Below is a small trained network, with its code and all its weights. Each question gives an input and a class and asks what happens when units are switched off, that is, made to give their printed mean instead of their output.

import numpy as np


def w(rows, s, z=0):
    codes = np.array(rows[::2]) - 128.0
    scale = np.full(codes.shape[1], s)
    scale[-1] = z or s
    return codes * scale


def norm(h):
    return h / np.sqrt((h * h).mean(-1, keepdims=True) + 1e-5)


def f(y):
    return y / 2 * (1 + np.tanh(0.7978845608 * (y + 0.044715 * y**3)))


def log_softmax(a):
    a = a - a.max(-1, keepdims=True)
    return a - np.log(np.exp(a).sum(-1, keepdims=True))


def net(x, mask):
    res = np.array(x, float).reshape(1, 4) / 4 @ E
    u = 0
    for l in range(3):
        y = f(norm(res) @ A[l][:, :-1].T + A[l][:, -1])
        res = res + np.where(mask[u : u + 10], y, B[l][:, -1]) @ B[l][:, :-1]
        u += 10
    return log_softmax(norm(res)[-1] @ U[:, :-1].T + U[:, -1])


A, B = {}, {}
E = w([
[104,202,161,152,86,134,183,202,60,217,25],'x0',
[231,104,177,132,242,202,8,104,154,237,83],'x1',
[155,144,17,72,101,29,143,250,120,172,199],'x2',
[172,140,218,185,121,103,2,171,59,124,124],'x3',
],0.0066)
A[0] = w([
[124,103,214,249,216,198,75,55,111,179,23,62],'0.n1',
[112,154,147,130,148,106,123,1,140,96,104,2],'0.n2',
[151,34,99,144,208,84,37,102,144,91,185,63],'0.n3',
[153,113,88,180,147,34,16,112,117,76,168,35],'0.n4',
[125,199,145,94,61,18,95,193,125,51,178,154],'0.n5',
[161,168,43,125,177,177,113,137,141,218,122,127],'0.n6',
[196,179,239,211,111,172,103,120,23,230,76,12],'0.n7',
[86,124,108,83,156,108,119,187,27,154,169,87],'0.n8',
[155,152,64,118,73,17,187,235,118,196,104,102],'0.n9',
[182,240,128,104,137,136,229,181,134,214,103,64],'0.n10',
],0.0068,0.0055)
B[0] = w([
[126,159,230,115,79,71,111,101,135,145,86,255],'0.n1',
[184,160,96,128,108,71,181,115,87,164,94,140],'0.n2',
[181,160,193,104,161,160,132,136,122,126,252,191],'0.n3',
[152,126,71,158,91,223,158,103,132,140,173,163],'0.n4',
[163,125,124,158,14,114,162,118,28,89,108,211],'0.n5',
[62,147,104,81,173,173,114,137,217,191,88,185],'0.n6',
[60,14,201,163,170,188,62,152,103,100,86,220],'0.n7',
[187,99,109,89,85,52,165,75,125,167,101,154],'0.n8',
[67,95,133,56,64,29,177,237,86,127,132,235],'0.n9',
[122,78,104,144,157,163,83,132,167,192,254,193],'0.n10',
],0.0082,0.0081)
A[1] = w([
[222,85,106,104,189,237,70,102,128,77,131,93],'1.n1',
[111,158,87,194,112,119,167,146,83,28,20,117],'1.n2',
[89,134,48,129,127,104,101,156,190,219,108,38],'1.n3',
[152,104,103,163,130,77,154,164,68,131,164,67],'1.n4',
[78,168,39,139,89,96,126,149,64,153,80,129],'1.n5',
[138,199,59,176,71,146,74,86,100,95,185,1],'1.n6',
[178,254,156,128,146,128,141,60,186,103,139,110],'1.n7',
[121,115,79,52,121,42,123,202,155,159,123,85],'1.n8',
[87,182,70,199,126,151,171,75,138,38,147,123],'1.n9',
[137,55,148,167,103,194,50,86,46,175,36,134],'1.n10',
],0.008,0.0044)
B[1] = w([
[143,172,84,131,146,6,128,150,142,110,188,185],'1.n1',
[106,128,92,32,225,149,148,137,233,119,191,187],'1.n2',
[99,146,79,188,218,166,134,67,198,174,81,165],'1.n3',
[116,128,158,168,81,68,187,143,85,107,116,174],'1.n4',
[45,169,105,34,136,116,95,175,168,53,148,201],'1.n5',
[193,55,166,185,138,185,145,117,62,192,127,142],'1.n6',
[148,149,31,60,130,49,192,171,100,104,179,178],'1.n7',
[55,171,87,183,106,156,137,133,132,161,133,228],'1.n8',
[151,2,196,152,250,200,191,183,71,117,49,177],'1.n9',
[152,221,10,175,35,143,68,155,208,43,63,254],'1.n10',
],0.0073,0.0064)
A[2] = w([
[135,150,126,82,106,183,149,105,143,97,185,109],'2.n1',
[140,112,147,108,94,160,151,52,110,94,113,73],'2.n2',
[209,142,94,138,105,91,113,104,103,21,93,133],'2.n3',
[94,162,110,136,86,76,183,52,173,85,104,108],'2.n4',
[185,70,167,183,74,159,138,118,62,113,180,3],'2.n5',
[165,148,192,110,168,122,97,64,145,121,18,144],'2.n6',
[139,119,115,124,125,97,175,27,158,54,67,69],'2.n7',
[62,114,253,104,134,172,69,131,131,76,73,87],'2.n8',
[153,100,118,113,169,104,149,140,173,171,254,111],'2.n9',
[155,94,94,101,175,133,139,186,102,119,37,83],'2.n10',
],0.0086,0.0048)
B[2] = w([
[164,68,221,108,123,102,80,158,109,162,145,162],'2.n1',
[159,108,111,102,158,108,116,93,108,227,112,137],'2.n2',
[103,155,14,182,176,186,148,112,146,255,130,194],'2.n3',
[183,199,201,72,98,83,178,142,61,174,116,180],'2.n4',
[91,80,130,183,89,140,108,55,55,236,115,160],'2.n5',
[137,151,106,173,61,20,209,147,97,114,90,238],'2.n6',
[116,191,203,74,186,154,135,138,89,242,130,162],'2.n7',
[160,111,151,151,207,110,108,62,169,26,68,253],'2.n8',
[160,93,174,93,145,150,40,81,158,70,170,231],'2.n9',
[105,142,148,47,181,149,221,93,146,79,113,142],'2.n10',
],0.0076,0.0061)
U = w([
[206,123,160,59,183,96,90,75,167,110,234,172],'0',
[171,163,24,198,55,190,79,153,125,126,126,2],'1',
[174,31,153,216,85,154,150,77,21,153,179,130],'2',
[112,66,175,72,241,189,236,124,114,87,90,86],'3',
[167,195,174,94,132,70,213,76,104,231,83,117],'4',
[148,156,184,208,117,100,75,104,183,51,1,180],'5',
[37,113,62,103,182,202,110,162,204,241,120,104],'6',
[59,121,100,90,26,26,186,218,64,62,157,171],'7',
],0.015,0.005)

Each question gives the input, the list of numbers given to net, and the class t.
The units are the neurons (one row each of A and B). Each row of codes is followed by its name. A weight is (code - 128) times the scale printed after its matrix; where a second scale follows, it is the last column's (A, B and U).
mask holds one flag per neuron, layer by layer. A switched-off neuron (its flag False) gives its mean, the last column of its row in B, instead of its output. The means were averaged over made-up inputs and are rounded, as every weight is.
A unit's drop is (log p(t) with every unit on - log p(t) with that unit switched off) / (log p(t) with every unit on - log p(t) with every unit switched off).
The circuit of an input: a set's keep is (log p(t) with only the set's units on - log p(t) with every unit switched off) / (log p(t) with every unit on - log p(t) with every unit switched off). Starting from the 12 units with the biggest drops (on a tie, the unit counted first), units are removed one at a time, each time the one whose removal leaves the highest keep (on an exact tie, the one counted first), for as long as the keep stays at least 0.8.
units of the circuit, in order: the units of the circuit, biggest drop first
top k neurons: the k neurons with the biggest drops, biggest first
top k neurons in layer l: the k neurons of layer l with the biggest drops, biggest first
drop when u is switched off: that unit's drop, to one decimal
input [-6,1,-7,-7], class 4: units of the circuit, in order -> [0.n2, 2.n4]
input [-5,-8,0,-8], class 3: units of the circuit, in order -> [1.n9, 0.n9]
input [-7,1,-5,6], class 0: units of the circuit, in order -> [0.n3]
input [-2,-7,-3,7], class 2: top 2 neurons -> [0.n5, 0.n9]
input [-6,-8,-1,-7], class 3: units of the circuit, in order -> [1.n9, 0.n9]
input [-4,-3,-5,4], class 2: top 3 neurons -> [0.n7, 0.n4, 0.n3]
input [-7,2,-7,-7], class 0: top 4 neurons in layer 0 -> [0.n5, 0.n3, 0.n7, 0.n9]
input [7,-2,0,-6], class 6: top 3 neurons in layer 0 -> [0.n10, 0.n5, 0.n1]
input [-5,-3,-6,8], class 2: units of the circuit, in order -> [0.n4, 2.n5]
input [-5,-7,-6,3], class 3: top 2 neurons in layer 1 -> [1.n9, 1.n2]
input [-3,4,7,0], class 6: top 4 neurons -> [0.n6, 1.n8, 0.n9, 1.n3]
input [5,7,-2,-8], class 5: top 3 neurons in layer 2 -> [2.n6, 2.n3, 2.n7]
input [5,-3,-6,-3], class 4: top 2 neurons in layer 2 -> [2.n4, 2.n7]
input [-3,7,7,-3], class 6: units of the circuit, in order -> [0.n6]
input [-1,-6,-4,8], class 1: top 4 neurons -> [1.n10, 2.n3, 0.n5, 0.n3]
input [-6,8,-8,-6], class 4: top 2 neurons -> [0.n1, 0.n10]
input [7,1,6,-7], class 6: top 2 neurons in layer 0 -> [0.n10, 0.n6]
input [8,4,5,8], class 5: top 2 neurons -> [0.n7, 2.n8]
input [-2,5,8,-1], class 6: top 2 neurons -> [0.n6, 1.n8]
input [-5,-5,-6,-3], class 3: units of the circuit, in order -> [1.n9]
input [-6,3,6,7], class 2: top 2 neurons in layer 0 -> [0.n5, 0.n4]
input [-7,0,6,-7], class 0: top 2 neurons -> [2.n9, 1.n10]
input [7,-8,-6,-6], class 3: drop when 1.n9 is switched off -> 0.2
